Below are the code and all the weights of a small trained network. Each question names an input and a class and asks about switching units off, where a switched-off unit gives its printed mean instead of its output.

import numpy as np


def w(rows, s, z=0):
    codes = np.array(rows[::2]) - 128.0
    scale = np.full(codes.shape[1], s)
    scale[-1] = z or s
    return codes * scale


def f(y):
    return np.maximum(y, 0)


def log_softmax(a):
    a = a - a.max(-1, keepdims=True)
    return a - np.log(np.exp(a).sum(-1, keepdims=True))


def net(x, mask):
    res = np.array(x, float).reshape(1, 7) / 4 @ E
    y = f(res @ A[0][:, :-1].T + A[0][:, -1])
    res = res + np.where(mask, y, B[0][:, -1]) @ B[0][:, :-1]
    return log_softmax(res[-1] @ U[:, :-1].T + U[:, -1])


A, B = {}, {}
E = w([
[47,172,140,134,204,61,30],'x0',
[126,198,151,75,145,71,186],'x1',
[174,162,167,241,76,107,89],'x2',
[187,163,255,152,138,114,192],'x3',
[191,204,125,128,230,223,88],'x4',
[19,145,183,175,113,223,124],'x5',
[138,177,98,189,44,106,98],'x6',
],0.0069)
A[0] = w([
[200,193,132,123,126,177,165,253],'N1',
[141,50,98,62,135,48,149,90],'N2',
[82,112,217,150,171,215,172,166],'N3',
[115,216,168,130,196,86,89,105],'N4',
[212,161,163,195,137,108,92,131],'N5',
[109,101,203,145,132,177,192,125],'N6',
[66,102,75,159,173,188,65,192],'N7',
[130,137,152,223,2,41,138,237],'N8',
[70,98,56,168,140,180,66,122],'N9',
[91,191,133,106,214,96,63,99],'N10',
[110,217,167,122,212,88,77,115],'N11',
[179,139,69,112,128,204,132,227],'N12',
[212,148,179,226,97,90,90,86],'N13',
[135,116,176,126,147,200,176,131],'N14',
[174,100,95,41,172,101,135,204],'N15',
[73,85,61,176,129,187,88,135],'N16',
[161,111,111,54,184,100,129,205],'N17',
[119,44,102,61,170,61,133,69],'N18',
[54,73,83,104,62,71,157,175],'N19',
[60,79,66,169,124,197,64,146],'N20',
],0.0079,0.0023)
B[0] = w([
[176,135,98,158,148,195,204,210],'N1',
[104,81,96,87,141,40,171,193],'N2',
[111,95,253,130,109,245,121,208],'N3',
[39,182,159,186,205,111,104,204],'N4',
[169,80,120,222,209,162,99,200],'N5',
[95,66,188,114,84,197,157,182],'N6',
[178,188,186,75,135,124,29,222],'N7',
[61,50,57,237,56,65,77,254],'N8',
[199,167,159,88,112,100,40,213],'N9',
[87,204,163,130,183,112,121,209],'N10',
[35,197,174,172,214,122,114,215],'N11',
[231,185,85,104,117,174,156,195],'N12',
[158,37,93,224,161,148,78,211],'N13',
[131,100,183,103,88,215,181,181],'N14',
[149,130,71,72,185,98,205,207],'N15',
[197,159,161,79,93,125,51,210],'N16',
[126,140,100,86,182,100,196,201],'N17',
[112,68,116,29,196,25,158,189],'N18',
[83,124,116,73,47,44,115,219],'N19',
[208,165,175,69,94,112,41,226],'N20',
],0.0063,0.0083)
U = w([
[103,89,86,29,174,57,178,139],'0',
[141,53,108,238,144,130,93,80],'1',
[42,218,170,139,206,128,117,103],'2',
[208,165,48,101,138,171,191,93],'3',
[103,76,214,101,93,222,175,145],'4',
[40,96,93,146,2,63,119,118],'5',
[199,166,151,76,98,133,27,149],'6',
[142,146,106,159,125,141,175,255],'7',
],0.0081,0.0023)

Each question gives the input, the list of numbers given to net, and the class t.
The units are the neurons (one row each of A and B). Each row of codes is followed by its name. A weight is (code - 128) times the scale printed after its matrix; where a second scale follows, it is the last column's (A, B and U).
mask holds one flag per neuron, in row order. A switched-off neuron (its flag False) gives its mean, the last column of its row in B, instead of its output. The means were averaged over made-up inputs and are rounded, as every weight is.
A unit's drop is (log p(t) with every unit on - log p(t) with that unit switched off) / (log p(t) with every unit on - log p(t) with every unit switched off).
The circuit of an input: a set's keep is (log p(t) with only the set's units on - log p(t) with every unit switched off) / (log p(t) with every unit on - log p(t) with every unit switched off). Starting from the 12 units with the biggest drops (on a tie, the unit counted first), units are removed one at a time, each time the one whose removal leaves the highest keep (on an exact tie, the one counted first), for as long as the keep stays at least 0.8.
units of the circuit, in order: the units of the circuit, biggest drop first
k most important neurons: the k neurons with the biggest drops, biggest first
drop when u is switched off: that unit's drop, to one decimal
input [1,-6,2,-6,-3,-4,3], class 6: 3 most important neurons	[N20; N9; N16]
input [0,5,5,6,1,4,-1], class 4: units of the circuit, in order	[N3; N6]
input [-5,4,-7,-3,8,4,0], class 3: units of the circuit, in order	[N12]
input [-6,5,7,7,3,-8,-3], class 1: 2 most important neurons	[N13; N5]
input [-4,-2,2,7,3,-3,-1], class 4: units of the circuit, in order	[N14; N6]
input [7,8,8,2,-4,3,4], class 1: units of the circuit, in order	[N13; N5]
input [4,8,7,-4,-7,5,-8], class 5: 2 most important neurons	[N19; N8]
input [5,-5,-6,-7,-5,-6,6], class 0: 3 most important neurons	[N18; N2; N15]
input [-7,-8,0,-2,6,7,-6], class 6: 2 most important neurons	[N20; N7]
input [-4,-4,7,-3,-2,6,-2], class 6: units of the circuit, in order	[N20; N16]
input [7,-2,-2,5,-7,7,1], class 5: 2 most important neurons	[N8; N19]
input [-3,-5,0,0,5,-3,-1], class 3: drop when N12 is switched off	0.1
input [-5,1,6,6,5,-8,1], class 1: drop when N13 is switched off	0.3
input [-3,-6,7,4,5,-2,-3], class 1: units of the circuit, in order	[N13]
input [-1,-5,5,3,-1,-6,-6], class 1: drop when N13 is switched off	0.2
input [-5,-3,6,-1,3,-7,-1], class 1: drop when N5 is switched off	0.3
